Below is a small trained network, with its code and all its weights. Each question gives an input and a target symbol and asks what happens when units are switched off, that is, made to give their printed mean instead of their output.

import numpy as np


def w(rows, s, z=0):
    codes = np.array(rows[::2]) - 128.0
    scale = np.full(codes.shape[1], s)
    scale[-1] = z or s
    return codes * scale


def f(y):
    return np.maximum(y, 0)


def softmax(a):
    e = np.exp(a - a.max(-1, keepdims=True))
    return e / e.sum(-1, keepdims=True)


def log_softmax(a):
    a = a - a.max(-1, keepdims=True)
    return a - np.log(np.exp(a).sum(-1, keepdims=True))


def net(x, mask):
    ids = ['ΔΘΞΩαηλμστψ'.index(c) for c in x.split()]
    T = len(ids)
    res = E[ids] + P[:T]
    r = res
    for j in range(3):
        rows = slice(4 * j, 4 * j + 4)
        q, k, v = (r @ M[0][rows].T for M in (Q, K, V))
        z = softmax(np.where(np.tri(T) > 0, q @ k.T / 4**0.5, -1e9)) @ v
        o = O[0][rows]
        res = res + np.where(mask[j], z, o[:, -1]) @ o[:, :-1]
    y = f(res @ A[0][:, :-1].T + A[0][:, -1])
    res = res + np.where(mask[3:27], y, B[0][:, -1]) @ B[0][:, :-1]
    return log_softmax(res[-1] @ U[:, :-1].T + U[:, -1])


Q, K, V, O, A, B = {}, {}, {}, {}, {}, {}
E = w([
[161,179,68,117],'Δ',
[162,86,125,187],'Θ',
[175,90,175,141],'Ξ',
[154,108,70,192],'Ω',
[59,166,167,23],'α',
[194,158,123,117],'η',
[109,17,134,230],'λ',
[111,82,207,108],'μ',
[191,181,192,44],'σ',
[77,80,89,181],'τ',
[186,255,124,13],'ψ',
],0.006)
P = w([
[143,105,92,89],'0',
[173,34,15,86],'1',
[100,73,16,65],'2',
[175,34,124,41],'3',
[106,180,212,143],'4',
[69,203,88,175],'5',
[206,128,128,166],'6',
[215,77,78,59],'7',
[29,142,95,72],'8',
[115,55,196,118],'9',
[132,123,165,128],'10',
[132,201,9,149],'11',
],0.013)
Q[0] = w([
[232,204,206,242],'H1',
[153,25,171,36],'H1',
[209,19,150,87],'H1',
[90,145,248,170],'H1',
[160,91,84,107],'H2',
[86,129,106,129],'H2',
[121,62,70,85],'H2',
[160,126,109,112],'H2',
[176,118,103,124],'H3',
[87,124,170,135],'H3',
[125,97,110,162],'H3',
[175,69,115,85],'H3',
],0.014)
K[0] = w([
[179,6,123,21],'H1',
[193,153,153,218],'H1',
[228,171,226,176],'H1',
[227,58,13,101],'H1',
[89,196,142,157],'H2',
[72,159,102,153],'H2',
[124,182,168,161],'H2',
[98,162,150,185],'H2',
[113,151,159,142],'H3',
[113,156,149,129],'H3',
[101,101,168,117],'H3',
[139,161,175,173],'H3',
],0.013)
V[0] = w([
[197,213,64,116],'H1',
[178,140,199,130],'H1',
[130,54,99,217],'H1',
[99,126,151,107],'H1',
[68,129,83,119],'H2',
[162,85,187,119],'H2',
[131,181,99,181],'H2',
[55,120,116,75],'H2',
[248,84,134,155],'H3',
[130,115,110,200],'H3',
[179,47,152,130],'H3',
[64,128,164,174],'H3',
],0.016)
O[0] = w([
[248,143,130,222,146],'H1',
[66,210,100,182,46],'H1',
[135,122,6,21,165],'H1',
[89,74,187,173,111],'H1',
[169,88,209,124,167],'H2',
[64,112,117,183,126],'H2',
[167,161,42,59,57],'H2',
[97,91,217,113,169],'H2',
[143,177,29,214,224],'H3',
[174,42,125,205,104],'H3',
[71,150,44,134,238],'H3',
[134,79,124,66,1],'H3',
],0.012,0.0056)
A[0] = w([
[116,132,148,122,7],'N1',
[127,119,158,107,23],'N2',
[73,113,104,197,131],'N3',
[76,127,143,47,71],'N4',
[50,177,78,144,92],'N5',
[188,158,167,34,106],'N6',
[106,113,157,78,88],'N7',
[194,141,116,130,112],'N8',
[252,92,140,112,125],'N9',
[156,124,133,75,21],'N10',
[139,132,119,114,3],'N11',
[98,155,93,178,60],'N12',
[111,160,34,90,130],'N13',
[59,126,94,65,40],'N14',
[188,89,34,62,103],'N15',
[98,115,96,87,196],'N16',
[180,94,97,129,79],'N17',
[87,132,89,16,94],'N18',
[136,166,63,133,115],'N19',
[146,188,102,94,74],'N20',
[131,139,100,101,69],'N21',
[117,115,186,113,154],'N22',
[117,139,134,90,10],'N23',
[142,113,154,69,34],'N24',
],0.012,0.015)
B[0] = w([
[82,143,17,47,128],'N1',
[122,88,160,102,129],'N2',
[114,154,114,41,201],'N3',
[183,165,210,145,146],'N4',
[89,153,192,105,178],'N5',
[127,144,130,198,142],'N6',
[151,95,188,146,135],'N7',
[115,143,80,170,161],'N8',
[59,101,111,137,175],'N9',
[123,84,50,145,128],'N10',
[51,137,90,151,128],'N11',
[117,185,187,127,149],'N12',
[177,108,165,98,253],'N13',
[129,135,38,124,161],'N14',
[143,107,186,158,252],'N15',
[116,101,188,165,236],'N16',
[104,133,99,176,151],'N17',
[73,148,42,128,199],'N18',
[181,163,83,71,202],'N19',
[127,116,167,159,139],'N20',
[51,106,71,118,139],'N21',
[153,149,101,116,158],'N22',
[142,197,9,6,128],'N23',
[45,128,66,17,129],'N24',
],0.014,0.013)
U = w([
[87,110,25,208,92],'Δ',
[254,113,163,106,50],'Θ',
[159,165,143,74,21],'Ξ',
[239,68,107,209,104],'Ω',
[154,103,201,176,105],'α',
[170,179,54,149,133],'η',
[112,67,71,105,254],'λ',
[50,102,159,145,157],'μ',
[116,187,151,172,110],'σ',
[105,40,162,196,186],'τ',
[136,148,156,236,152],'ψ',
],0.0073,0.008)

Each question gives the input, a string of symbols that net reads in full, and the target symbol t.
The units are the heads (4 rows each of Q, K, V and O) and the neurons (one row each of A and B). Each row of codes is followed by its name. A weight is (code - 128) times the scale printed after its matrix; where a second scale follows, it is the last column's (O, A, B and U).
mask holds one flag per unit, heads first, then neurons. A switched-off unit (its flag False) gives its mean, the last column of its rows in O or B, instead of its output. The means were averaged over made-up inputs and are rounded, as every weight is.
A unit's drop is (log p(t) with every unit on - log p(t) with that unit switched off) / (log p(t) with every unit on - log p(t) with every unit switched off).
The circuit of an input: a set's keep is (log p(t) with only the set's units on - log p(t) with every unit switched off) / (log p(t) with every unit on - log p(t) with every unit switched off). Starting from the 12 units with the biggest drops (on a tie, the unit counted first), units are removed one at a time, each time the one whose removal leaves the highest keep (on an exact tie, the one counted first), for as long as the keep stays at least 0.8.
units of the circuit, in order: the units of the circuit, biggest drop first
top k neurons: the k neurons with the biggest drops, biggest first
which heads matter: for each layer, one digit per head in row order, 1 if its drop is at least 0.15 and else 0, layers parted by /
input Ω ψ τ λ τ σ, target τ: top 2 neurons : N19, N3
input λ Θ μ Δ Δ τ ψ Θ μ Δ Ξ Ξ, target μ: units of the circuit, in order : H1
input λ λ Ω μ Ω λ, target Ω: units of the circuit, in order : H1, H3, N15
input η Δ α η, target η: which heads matter : 101
input σ Θ σ ψ Θ, target Θ: units of the circuit, in order : H1, N18
input Δ μ Ω σ λ λ Θ, target σ: units of the circuit, in order : H1, N3
input Δ λ Ω Θ τ η ψ λ, target τ: which heads matter : 011
input σ λ μ, target σ: which heads matter : 101
input ψ Ξ Ω μ η Ω Θ λ λ Θ, target Θ: which heads matter : 110
input σ σ ψ Θ τ ψ Ξ Ξ, target τ: units of the circuit, in order : H3, N9
input μ λ λ Ω η, target λ: top 2 neurons : N18, N14
input Θ Ξ Δ, target Θ: top 3 neurons : N13, N19, N15
input Ω σ Ω η η Θ λ, target η: which heads matter : 110
input Θ α λ λ λ η Ω, target λ: units of the circuit, in order : H1
input Ω μ Δ λ ψ τ, target Δ: which heads matter : 100
input η λ Θ, target η: which heads matter : 101
input σ τ Ω λ, target σ: units of the circuit, in order : H1, H3, N3, N12
input Θ λ Ω Ω η η Ω η, target η: units of the circuit, in order : H2, N19
input η σ Δ, target η: top 4 neurons : N15, N16, N19, N8
input τ Ξ α, target τ: top 3 neurons : N16, N19, N3
input Θ λ Ξ λ σ σ Ξ, target λ: units of the circuit, in order : H1
input Δ Θ Ξ Ξ ψ Δ Ω, target Ξ: which heads matter : 110
input η Ω Δ λ μ Ω μ, target λ: which heads matter : 110
input λ η ψ η Δ Θ Θ Θ, target Δ: which heads matter : 111
input λ Θ Δ σ Θ λ α λ λ, target λ: which heads matter : 100
input σ τ τ μ η η σ, target μ: which heads matter : 110
input τ Θ Ξ Ω, target τ: top neuron : N15
input Ω Θ λ Δ σ α Δ α, target σ: which heads matter : 100
